Below is a small trained network, with its code and all its weights. Each question gives an input and a class and asks what happens when units are switched off, that is, made to give their printed mean instead of their output.

import numpy as np


def w(rows, s, z=0):
    codes = np.array(rows[::2]) - 128.0
    scale = np.full(codes.shape[1], s)
    scale[-1] = z or s
    return codes * scale


def norm(h):
    return h / np.sqrt((h * h).mean(-1, keepdims=True) + 1e-5)


def f(y):
    return y / 2 * (1 + np.tanh(0.7978845608 * (y + 0.044715 * y**3)))


def log_softmax(a):
    a = a - a.max(-1, keepdims=True)
    return a - np.log(np.exp(a).sum(-1, keepdims=True))


def net(x, mask):
    res = np.array(x, float).reshape(1, 6) / 4 @ E
    u = 0
    for l in range(3):
        y = f(norm(res) @ A[l][:, :-1].T + A[l][:, -1])
        res = res + np.where(mask[u : u + 12], y, B[l][:, -1]) @ B[l][:, :-1]
        u += 12
    return log_softmax(norm(res)[-1] @ U[:, :-1].T + U[:, -1])


A, B = {}, {}
E = w([
[20,253,141,195],'x0',
[136,131,121,140],'x1',
[82,100,187,25],'x2',
[188,236,83,46],'x3',
[139,133,114,151],'x4',
[103,66,14,75],'x5',
],0.0072)
A[0] = w([
[78,69,34,64,1],'0.n1',
[178,156,135,157,134],'0.n2',
[117,136,49,67,67],'0.n3',
[44,127,45,33,41],'0.n4',
[88,140,114,150,79],'0.n5',
[166,180,238,88,64],'0.n6',
[15,198,95,128,93],'0.n7',
[175,171,250,97,64],'0.n8',
[73,174,78,140,74],'0.n9',
[177,237,75,69,83],'0.n10',
[217,63,115,85,205],'0.n11',
[169,199,133,29,88],'0.n12',
],0.011,0.0018)
B[0] = w([
[157,93,122,197,203],'0.n1',
[130,138,86,129,155],'0.n2',
[123,133,104,151,177],'0.n3',
[157,161,73,215,202],'0.n4',
[131,123,157,135,133],'0.n5',
[169,122,66,194,198],'0.n6',
[219,129,247,148,206],'0.n7',
[153,114,61,216,206],'0.n8',
[172,145,160,154,157],'0.n9',
[15,135,96,73,215],'0.n10',
[186,163,238,161,253],'0.n11',
[62,123,162,49,203],'0.n12',
],0.016,0.0061)
A[1] = w([
[117,115,55,100,99],'1.n1',
[142,142,136,146,139],'1.n2',
[61,163,85,33,37],'1.n3',
[194,146,162,127,56],'1.n4',
[153,202,144,174,221],'1.n5',
[112,125,110,111,88],'1.n6',
[119,147,38,82,150],'1.n7',
[95,201,173,154,89],'1.n8',
[144,155,88,164,44],'1.n9',
[90,49,203,252,158],'1.n10',
[76,103,123,215,3],'1.n11',
[89,126,124,147,66],'1.n12',
],0.011,0.0012)
B[1] = w([
[92,122,127,144,128],'1.n1',
[145,112,106,105,147],'1.n2',
[76,117,132,38,152],'1.n3',
[184,157,104,35,168],'1.n4',
[171,105,55,81,195],'1.n5',
[88,122,165,131,120],'1.n6',
[64,116,67,143,139],'1.n7',
[185,83,140,93,158],'1.n8',
[140,120,78,121,148],'1.n9',
[2,182,75,52,253],'1.n10',
[127,130,134,80,165],'1.n11',
[137,126,152,116,127],'1.n12',
],0.011)
A[2] = w([
[138,95,100,132,94],'2.n1',
[125,123,192,135,152],'2.n2',
[31,188,47,137,83],'2.n3',
[100,186,27,235,6],'2.n4',
[158,193,133,98,157],'2.n5',
[28,85,221,172,81],'2.n6',
[168,114,110,180,98],'2.n7',
[124,193,139,170,83],'2.n8',
[92,254,120,161,58],'2.n9',
[62,135,68,55,131],'2.n10',
[198,93,213,148,81],'2.n11',
[98,120,151,249,83],'2.n12',
],0.0093,0.0021)
B[2] = w([
[142,132,133,146,128],'2.n1',
[152,143,128,145,129],'2.n2',
[162,95,166,81,253],'2.n3',
[121,88,28,193,223],'2.n4',
[148,4,137,100,191],'2.n5',
[27,182,96,131,146],'2.n6',
[97,122,159,164,143],'2.n7',
[128,100,172,145,134],'2.n8',
[148,66,188,155,175],'2.n9',
[127,151,74,63,236],'2.n10',
[199,155,199,130,158],'2.n11',
[100,121,61,163,123],'2.n12',
],0.014,0.0059)
U = w([
[159,139,99,59,253],'0',
[47,168,143,18,66],'1',
[221,151,254,125,102],'2',
[151,121,54,214,55],'3',
],0.0091,0.0042)

Each question gives the input, the list of numbers given to net, and the class t.
The units are the neurons (one row each of A and B). Each row of codes is followed by its name. A weight is (code - 128) times the scale printed after its matrix; where a second scale follows, it is the last column's (A, B and U).
mask holds one flag per neuron, layer by layer. A switched-off neuron (its flag False) gives its mean, the last column of its row in B, instead of its output. The means were averaged over made-up inputs and are rounded, as every weight is.
A unit's drop is (log p(t) with every unit on - log p(t) with that unit switched off) / (log p(t) with every unit on - log p(t) with every unit switched off).
The circuit of an input: a set's keep is (log p(t) with only the set's units on - log p(t) with every unit switched off) / (log p(t) with every unit on - log p(t) with every unit switched off). Starting from the 12 units with the biggest drops (on a tie, the unit counted first), units are removed one at a time, each time the one whose removal leaves the highest keep (on an exact tie, the one counted first), for as long as the keep stays at least 0.8.
units of the circuit, in order: the units of the circuit, biggest drop first
top k neurons: the k neurons with the biggest drops, biggest first
top k neurons in layer l: the k neurons of layer l with the biggest drops, biggest first
drop of u: that unit's drop, to one decimal
input [2,2,0,0,-2,4], class 3: units of the circuit, in order -> (0.n4)
input [-4,2,-2,8,8,3], class 1: units of the circuit, in order -> (0.n10, 0.n12)
input [7,8,-2,5,7,-3], class 2: top 2 neurons -> (0.n7, 1.n10)
input [6,8,-3,3,8,5], class 2: top 3 neurons -> (0.n7, 1.n10, 0.n8)
input [5,-3,-4,6,8,1], class 1: top 2 neurons -> (0.n10, 0.n11)
input [2,0,-7,-8,-1,5], class 1: units of the circuit, in order -> (0.n4, 1.n10)
input [-1,8,7,5,-5,8], class 3: units of the circuit, in order -> (0.n4, 0.n1)
input [4,2,-3,3,6,-2], class 2: top 3 neurons -> (0.n7, 1.n10, 0.n9)
input [7,5,-8,-6,3,7], class 0: top 3 neurons -> (1.n10, 0.n11, 0.n4)
input [-8,-1,-6,4,-1,-5], class 2: top 2 neurons -> (0.n11, 1.n10)
input [-4,8,-3,-4,0,8], class 3: top 3 neurons -> (0.n1, 0.n10, 0.n12)
input [-2,-1,6,-5,5,-7], class 3: top 2 neurons -> (0.n8, 0.n6)
input [-6,6,4,-5,-6,-8], class 3: top 3 neurons -> (0.n8, 0.n6, 0.n12)
input [-2,2,4,7,-6,-8], class 3: top 3 neurons -> (0.n8, 0.n6, 1.n10)
input [-7,-1,-1,-6,-6,0], class 2: top 2 neurons in layer 0 -> (0.n11, 0.n10)
input [5,0,0,1,-3,-1], class 2: units of the circuit, in order -> (0.n7)
input [7,-4,-1,3,1,-6], class 2: top 3 neurons -> (0.n7, 0.n4, 2.n10)
input [1,-7,-1,-6,7,5], class 1: top 3 neurons -> (1.n10, 0.n8, 0.n6)
input [-6,1,6,-8,-1,6], class 1: top 2 neurons in layer 1 -> (1.n10, 1.n5)
input [1,-5,-5,7,4,0], class 1: units of the circuit, in order -> (0.n10)
input [0,-1,1,7,5,2], class 1: top 2 neurons -> (0.n10, 0.n12)
input [-3,5,-6,4,5,7], class 3: top 2 neurons -> (1.n10, 0.n7)
input [2,2,2,2,0,7], class 3: drop of 0.n4 -> 1.5
input [3,7,1,-3,-3,-6], class 3: drop of 0.n8 -> 0.5
input [5,0,-1,0,-4,-7], class 3: drop of 0.n8 -> 0.4
input [-4,-6,-2,-5,-8,-4], class 1: drop of 1.n10 -> 2.1
input [5,3,-2,-7,-3,-7], class 1: units of the circuit, in order -> (1.n10)
